Here is a tiny trained network, its code and every weight. The questions are about switching its units off for an input and a class, where a switched-off unit gives its printed mean instead of its output.

import numpy as np


def w(rows, s, z=0):
    codes = np.array(rows[::2]) - 128.0
    scale = np.full(codes.shape[1], s)
    scale[-1] = z or s
    return codes * scale


def f(y):
    return np.maximum(y, 0)


def log_softmax(a):
    a = a - a.max(-1, keepdims=True)
    return a - np.log(np.exp(a).sum(-1, keepdims=True))


def net(x, mask):
    res = np.array(x, float).reshape(1, 4) / 4 @ E
    y = f(res @ A[0][:, :-1].T + A[0][:, -1])
    res = res + np.where(mask, y, B[0][:, -1]) @ B[0][:, :-1]
    return log_softmax(res[-1] @ U[:, :-1].T + U[:, -1])


A, B = {}, {}
E = w([
[112,89,100,5],'x0',
[2,70,164,178],'x1',
[220,146,207,77],'x2',
[65,225,171,121],'x3',
],0.011)
A[0] = w([
[92,149,107,79,151],'neuron 1',
[198,98,73,114,253],'neuron 2',
[97,148,167,101,141],'neuron 3',
[109,85,196,123,211],'neuron 4',
[87,136,123,104,140],'neuron 5',
[91,151,138,95,146],'neuron 6',
[208,129,126,161,192],'neuron 7',
[59,78,131,96,151],'neuron 8',
[86,55,98,132,146],'neuron 9',
[135,141,140,177,150],'neuron 10',
[175,122,123,71,159],'neuron 11',
[239,132,143,166,140],'neuron 12',
[53,146,154,125,36],'neuron 13',
[158,164,126,63,90],'neuron 14',
[183,87,141,95,136],'neuron 15',
[130,250,117,102,163],'neuron 16',
[74,132,142,164,96],'neuron 17',
[164,83,150,107,140],'neuron 18',
[111,132,69,122,123],'neuron 19',
[104,129,133,175,158],'neuron 20',
[149,136,97,78,153],'neuron 21',
[147,40,81,141,228],'neuron 22',
[170,100,119,90,152],'neuron 23',
[108,179,80,167,124],'neuron 24',
[144,143,185,153,173],'neuron 25',
[132,157,119,148,156],'neuron 26',
[170,49,68,125,128],'neuron 27',
[151,217,172,92,111],'neuron 28',
],0.017,0.0058)
B[0] = w([
[161,102,134,105,191],'neuron 1',
[87,138,138,78,251],'neuron 2',
[129,110,177,138,182],'neuron 3',
[119,171,142,180,198],'neuron 4',
[145,127,149,108,175],'neuron 5',
[201,68,194,93,181],'neuron 6',
[106,213,158,52,222],'neuron 7',
[165,132,150,139,219],'neuron 8',
[155,101,106,187,215],'neuron 9',
[112,136,163,121,177],'neuron 10',
[91,164,103,117,229],'neuron 11',
[131,205,158,103,244],'neuron 12',
[85,151,175,132,194],'neuron 13',
[118,126,72,128,215],'neuron 14',
[74,133,99,150,212],'neuron 15',
[191,117,102,147,243],'neuron 16',
[83,151,111,134,197],'neuron 17',
[61,151,112,129,188],'neuron 18',
[143,139,71,108,169],'neuron 19',
[83,152,105,144,188],'neuron 20',
[96,123,98,43,202],'neuron 21',
[77,5,140,169,230],'neuron 22',
[69,126,118,89,207],'neuron 23',
[85,189,96,104,184],'neuron 24',
[146,146,143,152,188],'neuron 25',
[117,137,140,123,161],'neuron 26',
[105,88,139,110,220],'neuron 27',
[157,86,124,169,234],'neuron 28',
],0.013,0.014)
U = w([
[163,56,132,76,236],'0',
[10,135,128,97,153],'1',
[114,113,113,138,10],'2',
[111,92,144,233,222],'3',
[106,203,82,109,141],'4',
[114,113,112,137,2],'5',
[117,165,232,96,130],'6',
],0.013,0.0048)

Each question gives the input, the list of numbers given to net, and the class t.
The units are the neurons (one row each of A and B). Each row of codes is followed by its name. A weight is (code - 128) times the scale printed after its matrix; where a second scale follows, it is the last column's (A, B and U).
mask holds one flag per neuron, in row order. A switched-off neuron (its flag False) gives its mean, the last column of its row in B, instead of its output. The means were averaged over made-up inputs and are rounded, as every weight is.
A unit's drop is (log p(t) with every unit on - log p(t) with that unit switched off) / (log p(t) with every unit on - log p(t) with every unit switched off).
The circuit of an input: a set's keep is (log p(t) with only the set's units on - log p(t) with every unit switched off) / (log p(t) with every unit on - log p(t) with every unit switched off). Starting from the 12 units with the biggest drops (on a tie, the unit counted first), units are removed one at a time, each time the one whose removal leaves the highest keep (on an exact tie, the one counted first), for as long as the keep stays at least 0.8.
circuit, biggest first: the units of the circuit, biggest drop first
unit that matters most: the unit with the biggest drop
top k neurons: the k neurons with the biggest drops, biggest first
drop when u is switched off: that unit's drop, to one decimal
input [-2,7,7,0], class 3: top 2 neurons	[neuron 7; neuron 12]
input [0,6,-4,7], class 6: top neuron	[neuron 6]
input [8,6,-2,2], class 3: circuit, biggest first	[neuron 9; neuron 7; neuron 2]
input [-2,7,6,1], class 6: circuit, biggest first	[neuron 22; neuron 15]
input [2,-3,8,0], class 4: circuit, biggest first	[neuron 22; neuron 14]
input [-5,-3,3,7], class 6: top 2 neurons	[neuron 22; neuron 9]
input [-7,3,6,-7], class 6: top 2 neurons	[neuron 12; neuron 7]
input [-6,-5,7,-3], class 4: top 2 neurons	[neuron 15; neuron 6]
input [0,-7,-2,8], class 0: top 2 neurons	[neuron 28; neuron 16]
input [-7,0,1,-6], class 6: drop when neuron 17 is switched off	0.2
input [-2,1,-8,-4], class 3: drop when neuron 9 is switched off	0.2
input [4,2,5,7], class 0: drop when neuron 16 is switched off	0.1
input [-2,-2,-4,0], class 4: drop when neuron 24 is switched off	0.1
input [2,-3,-7,2], class 4: unit that matters most	neuron 24
